Each row is followed by its class.
8 -14 -23 17 -2 43 43 40 -13 2 0 19 -57 51 11 3 39 21 -40 35 17 11 36 -42 -31 -26 8 -25 -40 24 1 -1 10 -23 0 15 -2 16 31 13 -51 -9 : lib
-15 -2 -2 -43 20 -52 18 -16 -55 -8 -39 52 5 11 -20 15 56 -3 10 -13 1 37 -31 10 14 51 7 27 -22 -8 19 14 32 -27 -32 -8 4 -37 -13 7 -15 -38 : bote
-44 22 14 -92 14 -50 10 -40 -33 27 -19 36 16 -8 -17 17 18 -19 36 -47 -26 23 0 55 26 47 -3 56 1 -2 -11 -10 42 -41 -34 -42 37 -49 -35 35 2 -11 : sulub
-18 -3 -13 -66 2 -24 25 18 -22 22 -60 35 2 29 -1 -9 35 -9 -4 15 -7 20 48 44 10 46 46 53 -37 -25 -22 18 15 -69 -29 -27 14 -52 -14 36 -6 -69 : Fopet
42 -21 -4 31 -23 7 -8 8 -32 -15 -25 7 10 -11 7 -25 58 24 -47 25 49 41 3 6 -9 0 -18 15 -36 6 16 -4 28 35 -50 29 -9 22 43 -13 -9 12 : reg
-50 -14 7 -3 31 -34 -32 -46 5 2 13 1 34 -6 31 7 -22 3 24 -49 -2 27 16 10 -11 -23 -23 26 22 19 31 -52 11 72 4 7 6 16 -14 6 6 23 : lib
-7 63 -33 -19 9 -37 9 6 -2 -3 3 -12 4 -22 -14 -23 18 -1 -3 -17 -18 -10 -8 0 5 -9 20 -49 -16 -26 -32 -39 -11 -16 -47 9 22 -45 -8 4 -11 44 : kemud
8 63 -41 21 10 -23 -20 4 23 15 49 -41 -24 -2 27 18 -16 10 8 -36 -18 -14 17 -24 -16 -58 -16 -70 20 -2 -11 -39 -18 41 -11 21 -5 20 4 1 20 87 : reg
27 31 -11 -38 16 -8 17 -11 16 46 1 -24 41 -30 21 7 -32 10 -7 11 25 24 52 32 19 -17 -26 5 3 -33 -12 -43 -3 -1 -31 -1 -22 -14 34 -5 2 63 : nebik
5 4 -27 -71 -38 -9 21 28 6 63 -41 5 -31 21 -1 19 12 4 -6 7 -9 0 34 45 21 20 11 25 -29 -40 -11 26 8 -65 -31 -22 -17 -23 5 25 6 15 : reg
-5 18 -15 1 7 -13 1 12 -2 -4 33 12 -12 -8 20 15 9 8 14 13 14 -50 -49 -18 13 -23 -3 -60 10 2 27 -11 1 63 8 24 23 17 2 0 12 24 : lib
-1 -21 -6 0 16 -54 -15 -46 -48 18 -46 25 55 -36 18 -30 56 -2 -22 -12 28 74 3 54 -17 27 0 3 -21 -14 36 -58 28 76 -78 38 19 11 2 13 14 -19 : lib
54 0 -5 73 -9 43 38 64 2 -73 58 -6 -61 50 26 30 46 20 -54 70 31 -92 -42 -65 -5 -50 13 -69 5 47 8 28 -20 49 55 36 7 48 25 -12 -13 -12 : Fopet
-9 52 -15 -64 -1 5 28 -7 26 44 6 -40 1 14 -8 13 -7 13 13 -8 -7 -5 42 7 15 -10 16 6 -11 -4 -33 -20 -13 -47 -13 -28 -13 -5 16 5 -33 57 : kemud
5 19 -23 21 -1 -11 -12 5 -24 -7 -18 -1 -1 3 -9 7 18 11 -31 -1 16 21 17 -19 -6 -31 -21 -31 -34 -6 -24 -51 6 26 -52 6 -3 -11 30 3 -34 31 : rof
8 -13 20 -38 -5 -9 4 21 -25 -24 -10 49 21 -7 -20 -2 23 -12 19 5 9 -17 -43 30 26 32 7 8 3 -3 24 16 10 -16 -19 0 29 -34 -29 11 44 -64 : sulub
-42 63 -23 -92 24 -51 6 17 -19 32 -11 29 2 16 -24 21 10 -4 69 -20 -21 16 0 -18 21 29 20 4 -5 -30 -5 -8 4 -56 -19 -43 3 -40 -9 5 -38 22 : bote
-24 -29 23 10 29 42 16 39 -26 -30 -20 16 -56 68 4 -6 -1 10 -22 14 3 38 64 -49 -42 -9 -3 31 -48 34 -26 12 10 -64 1 -21 -9 -23 4 39 -47 -56 : nebik
-3 15 1 1 21 -21 27 1 -27 -16 17 9 -24 2 20 30 11 12 -20 -4 16 2 16 -13 -6 -26 -38 -5 -17 1 -24 -30 19 -2 -23 3 -1 -8 20 19 -21 21 : nebik
-8 15 -21 -7 -2 -54 -23 8 -20 -17 1 39 36 -29 22 3 28 -2 12 -8 22 -3 -41 33 9 10 4 -48 4 -30 32 -27 -5 65 -42 29 28 -16 -16 1 37 -7 : lib
6 -8 -15 40 -1 -32 11 -15 -50 -18 -35 33 -12 -8 -15 1 46 -2 -65 15 27 30 -23 -10 -18 -15 -25 -17 -55 1 -15 -44 49 21 -54 34 14 0 20 10 -27 -26 : rof
-10 28 -12 32 27 -94 -82 -27 -25 -8 -9 -10 57 -50 30 -22 18 -14 32 -68 -17 64 13 50 -10 -9 -9 -31 24 -38 17 -67 -14 83 -101 36 8 -19 -39 9 72 27 : reg
-19 24 2 -26 4 -36 -64 -46 41 48 11 -56 57 -18 26 -5 -55 -5 51 -60 -8 34 46 31 18 -8 -35 34 46 -2 0 -39 6 29 -3 -16 -20 34 -13 1 40 84 : reg
-6 16 -19 -24 -2 -10 -8 -6 -9 14 11 7 23 -19 24 2 23 17 6 -6 27 16 -3 15 13 -7 -14 -7 -1 -3 18 -30 7 56 -20 3 9 10 21 4 -11 46 : lib
-15 -8 13 -39 9 -24 -3 -31 -13 12 7 -8 27 -19 9 24 7 -3 5 -30 14 -6 -14 28 30 -3 -32 37 22 9 29 -24 7 34 -15 -10 23 -17 -6 5 19 27 : sulub
34 4 -9 74 -3 12 -10 21 -4 -35 31 -15 -37 6 19 -1 31 15 -34 9 19 -18 -10 -46 -18 -55 -25 -61 2 24 3 -14 -2 49 -14 46 -6 37 22 -15 14 43 : reg
5 7 -37 47 23 -34 0 46 -45 -12 -3 4 -26 4 1 0 46 13 -22 16 14 -3 -16 -48 -23 -28 5 -48 -20 -25 0 -28 -1 58 -18 21 -4 1 9 8 -51 15 : bote
-27 7 27 10 44 21 -34 -10 -5 -14 30 -29 11 -2 17 -11 -12 8 11 -22 14 16 25 -50 -17 -27 -35 15 8 55 0 -42 10 58 8 -20 23 8 10 8 -22 50 : sulub
-19 14 8 -19 20 -31 -30 -1 -9 -13 15 18 15 -18 -19 -5 5 -8 54 -16 -16 -49 -90 -32 49 13 -14 -29 37 -2 26 25 -12 47 37 -7 17 -5 -31 -13 27 26 : bote
6 7 10 -11 7 -15 8 0 -1 -11 -4 -7 6 -5 -5 -12 11 -3 -3 15 14 -13 -46 22 7 2 16 -15 -17 6 11 -11 3 11 -11 16 13 -10 -13 1 32 -19 : kemud
-3 14 -4 -10 18 -69 -22 -39 3 50 -16 -38 39 -29 16 34 -26 1 31 -34 -11 24 7 39 4 -22 -18 6 35 -37 17 -63 -5 91 -2 3 -30 37 3 -3 12 63 : bote
16 -10 26 54 11 84 29 12 8 -35 34 0 -49 32 -15 -13 8 12 -38 9 3 -36 5 -65 -28 -37 -17 -38 2 79 -12 16 -1 7 57 8 14 24 25 -12 -7 17 : sulub
-10 -7 4 17 14 -12 -20 -40 -12 -10 -62 -2 19 -2 -39 -36 -5 -8 -28 -20 -10 44 18 28 -13 4 -1 -22 -27 -3 -13 -28 5 7 -36 14 1 -38 -13 -2 31 -22 : rof
-17 -28 4 3 18 -36 -33 46 -36 -35 -14 30 33 -15 18 -9 13 -3 -8 19 28 -6 -24 -8 16 5 -31 16 -11 -24 19 -3 3 27 -43 8 13 -44 -10 19 9 -34 : nebik
-14 23 -22 20 29 -69 -17 -25 -28 5 37 8 6 -7 13 41 13 -1 27 -52 -6 -14 -33 -32 14 -31 -39 -24 31 -1 1 -36 4 50 -6 8 4 16 -4 -4 -13 51 : bote
29 8 -17 68 43 -36 -1 -40 0 26 33 -65 -1 -9 32 28 -4 18 -21 -37 6 35 44 -32 -43 -73 -39 -46 26 8 -9 -96 -4 109 8 36 -30 70 20 -5 -24 98 : bote
7 6 22 32 27 45 12 -9 5 -7 14 -18 -39 42 -28 -14 -2 9 6 -25 -11 8 28 -53 -27 -23 -3 -31 4 50 -27 -1 -6 -9 62 -9 -21 31 11 -5 -13 32 : bote
-45 -8 12 -1 7 -15 -58 40 -21 -52 24 20 -12 21 4 -10 18 4 37 -12 -16 -17 -30 -49 27 -6 -24 17 7 27 21 28 4 21 8 -14 18 -6 -44 13 13 -7 : reg
41 -24 7 -42 -24 28 52 12 4 -6 -2 16 -3 2 -6 9 40 12 -34 85 54 -60 -42 -6 46 28 -7 19 -17 19 1 40 32 -17 24 5 9 12 45 -23 -10 -10 : Fopet
-5 -15 -11 -20 9 6 12 32 -8 -5 -4 9 -19 28 11 4 15 5 -2 27 5 -25 22 -3 10 -13 14 14 -6 7 -12 13 -1 -9 6 -8 12 -31 -3 17 2 -43 : Fopet
-30 -70 27 -10 12 -15 -37 -7 -33 -1 -60 24 30 4 9 -31 17 0 7 5 13 54 -1 48 -9 33 -2 37 -27 8 43 -11 17 58 -24 2 9 -5 -16 18 36 -59 : lib
-39 53 -27 -39 25 -47 -28 -13 11 17 38 10 13 -12 30 23 -16 -9 61 -55 -27 -4 -5 4 17 -16 5 -43 35 -21 13 -36 -27 24 -23 1 21 -18 -37 21 22 40 : lib
-12 18 0 -28 -2 -2 7 -24 -4 20 -12 -19 -34 7 -3 8 17 13 -4 -31 -9 44 44 2 -19 -8 -6 24 -28 12 -14 -19 17 -23 -28 -2 -16 6 17 20 -16 39 : reg
14 0 -7 -24 -21 -18 7 -2 -23 -1 -42 44 10 -21 -47 -13 28 -13 -31 22 11 -37 -76 18 45 23 -12 -41 -24 -24 6 23 12 -7 -28 16 30 -43 -5 -9 32 -25 : rof
11 33 -27 -50 -11 -14 57 12 -27 -1 -12 29 -37 20 -5 33 69 12 -27 25 22 1 20 13 -2 -1 28 10 -35 -11 -30 -1 14 -54 -42 0 12 -29 28 13 -53 -25 : Fopet
12 -45 3 80 3 -9 -55 37 -23 -41 4 -11 8 -17 10 -36 42 16 -31 13 30 9 -11 -28 -26 -44 -36 -20 -1 10 18 -29 8 96 -30 47 -2 27 2 -8 13 15 : reg
34 -31 14 30 -10 67 56 -2 3 4 -29 -21 -27 45 -14 -22 27 24 -59 56 28 36 33 1 -30 -5 17 29 -61 57 -17 2 30 -37 8 10 -26 31 51 -16 -31 -14 : kemud
8 47 -60 -1 8 -44 -3 -11 14 34 34 -42 15 -23 33 28 -9 27 3 -27 2 4 30 9 -4 -53 -23 -58 4 -33 -2 -79 -20 76 -29 20 -5 19 32 -10 -19 114 : lib
38 -16 -23 29 -15 -20 3 14 -33 -8 -17 2 17 -18 -4 7 29 16 -58 46 61 -18 -36 -21 23 -34 -45 -32 -24 -23 11 -37 22 67 -38 27 4 23 44 -18 -28 23 : rof
5 28 -10 -22 -2 13 68 -4 4 34 14 -9 -44 38 -8 26 25 9 -33 6 -7 -23 10 -11 1 -16 1 6 -36 39 -30 4 32 -69 7 -6 2 7 32 10 -32 32 : kemud
12 38 -37 12 14 -62 -27 -3 -24 8 13 -19 14 -37 0 -1 11 5 21 -29 4 -20 -46 -17 13 -20 -12 -65 20 -40 7 -49 -23 90 -18 16 12 -2 2 -8 -3 68 : bote
-16 -20 -18 -45 2 -63 -16 34 -49 -17 -46 43 33 -14 -2 -19 56 -6 -4 13 10 -7 -14 32 25 30 12 18 -14 -39 11 3 1 15 -61 2 42 -70 -19 16 16 -68 : Fopet
26 -23 -24 27 -11 28 64 12 -56 -38 -14 62 -53 27 -6 -7 85 21 -74 40 33 24 -11 -20 -30 13 11 -17 -74 26 -1 10 45 -29 -32 33 5 0 41 10 -65 -43 : lib
-21 40 -8 -63 14 13 52 -5 3 6 38 12 -66 48 5 55 26 8 8 5 -15 -43 12 -38 32 -20 3 23 -17 38 -38 31 8 -70 31 -32 20 -19 6 14 -47 18 : Fopet
80 -10 -34 60 5 7 32 -6 1 8 21 -44 5 -9 38 1 45 28 -81 48 73 -20 23 -18 -15 -49 -16 -42 -10 2 -19 -49 -1 78 -16 48 -6 55 65 -25 -31 55 : Fopet
27 -3 -18 -6 -7 -52 18 20 -61 -33 -20 69 1 -16 -19 11 63 1 8 33 32 -9 -84 -7 24 36 6 -29 -15 -29 19 11 33 5 -44 25 15 -28 1 -14 -8 -50 : bote
33 -3 7 5 2 12 23 2 -9 -41 8 19 -24 28 6 13 32 1 -24 22 12 -18 -3 3 3 -5 0 -21 -9 33 -26 12 7 -20 -5 12 9 -12 10 1 12 -40 : Fopet
17 -19 36 18 14 50 17 14 -19 -41 -3 11 -19 5 -32 -44 34 2 -20 2 -5 -13 -13 -27 -5 2 3 -24 -11 41 9 16 -6 7 23 11 28 -8 -10 8 28 -20 : sulub
-2 15 -25 16 41 -57 -32 -22 -23 0 3 -27 44 -21 9 -17 0 9 24 -32 5 33 4 -22 6 -12 -17 -10 21 -24 6 -61 0 72 -11 4 -15 19 -6 -6 -24 54 : bote
-29 10 1 -35 3 0 7 -24 -2 20 0 10 -21 21 -17 27 -17 -10 -7 -6 0 -13 -12 -29 26 -6 -26 18 -23 21 -14 3 27 -40 13 -19 8 -5 -5 21 -25 -1 : rof
-21 -32 34 60 41 -28 -72 3 -30 -88 36 16 26 -10 -6 -25 9 0 43 -22 22 -30 -93 -82 21 -21 -49 -36 46 34 38 -9 -12 104 36 18 23 19 -31 -33 29 3 : bote
27 21 -3 5 -2 5 13 -25 22 31 -3 -66 -4 -12 -10 -28 -17 8 -18 -12 3 -9 5 22 -6 -28 5 -38 -16 1 -23 -42 -19 24 0 13 5 12 18 -2 21 58 : kemud
-30 17 22 5 28 -52 -65 -4 -26 -50 2 23 20 -6 2 -24 18 -9 40 -43 1 41 -4 7 -8 -3 -15 -12 9 7 6 -27 12 25 -49 9 21 -24 -45 4 55 -18 : reg
23 5 -7 -19 -16 43 86 2 -14 12 5 8 -61 31 -22 9 41 18 -54 40 13 -1 4 -26 -12 -6 11 13 -60 39 -35 17 36 -81 6 3 -4 14 36 10 -67 -11 : kemud
-45 30 7 -21 33 -15 4 -23 -12 -17 19 -5 -15 13 -1 2 20 6 9 -21 -19 25 -10 -26 -8 -18 -8 24 -20 49 -20 -30 27 -5 -9 -10 19 -9 -13 14 -35 18 : kemud
-10 1 19 -37 -11 -9 -24 -19 20 1 -4 16 2 11 5 8 -20 -9 35 -15 1 9 -26 25 18 21 -7 22 14 14 21 27 15 -22 1 -4 -1 -1 -22 -6 53 -15 : reg
19 -23 24 17 11 21 2 9 -16 -23 2 7 -9 7 0 -6 14 -1 -13 0 8 5 -22 17 -16 3 1 -19 -2 32 24 -4 -1 35 2 12 20 -8 -9 12 44 -31 : sulub
-2 -32 33 14 3 26 9 -44 -9 1 -23 -6 -31 23 -1 -5 14 12 -31 -8 4 72 39 11 -37 -3 -19 58 -42 56 -1 3 45 -12 6 7 -26 38 17 9 -1 -11 : reg
-12 -7 13 18 11 14 -25 -16 -2 -37 43 22 9 -16 6 -28 13 2 8 -6 11 -38 -61 -44 19 -4 -25 -47 13 49 30 2 -3 70 33 25 40 17 -11 -11 25 25 : lib
-4 -11 23 -36 4 -13 -38 -50 22 44 -25 -41 39 -10 10 -17 -40 4 27 -39 1 53 49 50 12 5 -31 56 9 3 5 -21 15 17 -5 -18 -26 25 2 -1 45 47 : reg
-30 8 10 -2 28 -20 -24 -39 6 32 20 -30 -3 0 21 6 -19 7 24 -41 -17 38 47 -18 -12 -38 -32 23 10 31 10 -37 11 32 1 2 -6 38 -1 1 17 54 : reg
26 33 -24 27 -21 -16 -22 10 -2 10 15 -48 0 -21 17 8 25 25 -21 3 45 -7 15 -14 2 -54 -36 -44 3 -15 0 -42 -13 66 -41 24 -8 39 48 -25 -3 96 : reg
4 2 -16 1 1 -33 -26 0 -19 -9 15 24 34 -39 2 -27 27 -1 15 -16 1 -15 -48 14 29 -5 -17 -56 23 -17 31 -20 -14 62 -25 30 34 -11 -15 -8 37 29 : lib
11 -27 12 30 18 8 -5 -18 -29 -44 -22 7 5 -8 -12 -57 60 5 -32 11 25 19 5 -17 -14 6 4 -11 -22 30 -16 -9 4 30 -14 29 31 -8 3 -3 16 -40 : Fopet
-5 -72 24 33 12 -30 -46 14 -47 -55 -37 36 49 -18 7 -40 60 -5 -21 28 41 3 -28 19 8 5 -15 31 1 11 23 -2 16 78 -35 30 34 -23 -16 -1 39 -86 : Fopet
